Here is a tiny trained network, its code and every weight. The questions are about switching its units off for an input and a class, where a switched-off unit gives its printed mean instead of its output.

import numpy as np


def w(rows, s, z=0):
    codes = np.array(rows[::2]) - 128.0
    scale = np.full(codes.shape[1], s)
    scale[-1] = z or s
    return codes * scale


def f(y):
    return y / 2 * (1 + np.tanh(0.7978845608 * (y + 0.044715 * y**3)))


def log_softmax(a):
    a = a - a.max(-1, keepdims=True)
    return a - np.log(np.exp(a).sum(-1, keepdims=True))


def net(x, mask):
    res = np.array(x, float).reshape(1, 2) / 4 @ E
    y = f(res @ A[0][:, :-1].T + A[0][:, -1])
    res = res + np.where(mask, y, B[0][:, -1]) @ B[0][:, :-1]
    return log_softmax(res[-1] @ U[:, :-1].T + U[:, -1])


A, B = {}, {}
E = w([
[88,119,124,64,160,171,85,133,183,90,184],'x0',
[139,8,134,102,172,203,184,89,63,144,82],'x1',
],0.014)
A[0] = w([
[144,158,107,176,80,82,159,130,108,131,81,50],'N0',
[166,75,123,137,157,151,154,124,59,156,50,66],'N1',
[49,168,90,58,133,180,33,178,254,28,230,130],'N2',
[127,145,124,179,76,54,187,164,129,200,103,68],'N3',
[150,145,95,128,103,98,93,157,138,109,105,69],'N4',
[181,156,73,235,61,55,144,162,106,162,72,102],'N5',
[113,174,86,125,119,98,92,128,158,121,76,91],'N6',
[177,172,115,142,75,122,144,134,151,126,156,86],'N7',
[163,159,108,138,104,72,74,147,130,175,148,123],'N8',
[162,119,161,128,64,110,115,167,88,173,94,254],'N9',
[50,98,87,68,147,135,58,152,173,67,183,30],'N10',
[142,240,10,155,17,49,10,236,190,54,199,212],'N11',
[129,146,113,139,96,119,68,141,179,66,181,50],'N12',
],0.0075,0.0076)
B[0] = w([
[209,166,203,39,198,67,84,235,70,205,168,146],'N0',
[205,108,101,90,199,137,28,163,43,161,94,172],'N1',
[90,210,172,113,147,65,196,148,179,165,193,209],'N2',
[184,198,179,46,206,55,103,194,118,181,169,156],'N3',
[192,49,69,81,248,186,64,209,59,145,49,135],'N4',
[118,189,183,78,166,56,159,182,161,194,201,179],'N5',
[222,53,84,82,187,193,56,167,47,164,14,142],'N6',
[228,48,67,103,186,182,25,163,40,144,84,142],'N7',
[209,67,40,114,160,183,64,121,42,97,63,156],'N8',
[25,171,131,199,66,90,229,79,199,89,162,176],'N9',
[184,159,171,54,228,45,40,214,34,188,165,158],'N10',
[142,110,70,183,63,173,125,70,118,42,102,250],'N11',
[190,54,75,55,204,148,51,228,52,170,46,153],'N12',
],0.012,0.022)
U = w([
[152,209,171,70,200,8,95,202,134,165,204,14],'0',
[198,34,60,123,185,205,65,104,42,86,38,2],'1',
[60,201,130,226,49,74,189,40,221,49,203,253],'2',
],0.013,0.0071)

Each question gives the input, the list of numbers given to net, and the class t.
The units are the neurons (one row each of A and B). Each row of codes is followed by its name. A weight is (code - 128) times the scale printed after its matrix; where a second scale follows, it is the last column's (A, B and U).
mask holds one flag per neuron, in row order. A switched-off neuron (its flag False) gives its mean, the last column of its row in B, instead of its output. The means were averaged over made-up inputs and are rounded, as every weight is.
A unit's drop is (log p(t) with every unit on - log p(t) with that unit switched off) / (log p(t) with every unit on - log p(t) with every unit switched off).
The circuit of an input: a set's keep is (log p(t) with only the set's units on - log p(t) with every unit switched off) / (log p(t) with every unit on - log p(t) with every unit switched off). Starting from the 12 units with the biggest drops (on a tie, the unit counted first), units are removed one at a time, each time the one whose removal leaves the highest keep (on an exact tie, the one counted first), for as long as the keep stays at least 0.8.
circuit, biggest first: the units of the circuit, biggest drop first
unit that matters most: the unit with the biggest drop
top k neurons: the k neurons with the biggest drops, biggest first
drop when u is switched off: that unit's drop, to one decimal
input [-2,-8], class 1: unit that matters most	N11
input [2,3], class 2: circuit, biggest first	[N12 N10]
input [-5,5], class 0: top 4 neurons	[N11 N1 N8 N9]
input [-3,-4], class 1: top 2 neurons	[N2 N11]
input [8,8], class 0: top 2 neurons	[N11 N10]
input [2,-4], class 1: top 3 neurons	[N12 N11 N9]
input [-3,-3], class 2: top 2 neurons	[N1 N10]
input [0,-3], class 2: drop when N1 is switched off	0.2
input [3,2], class 2: drop when N12 is switched off	0.2
input [-8,7], class 0: drop when N11 is switched off	0.1
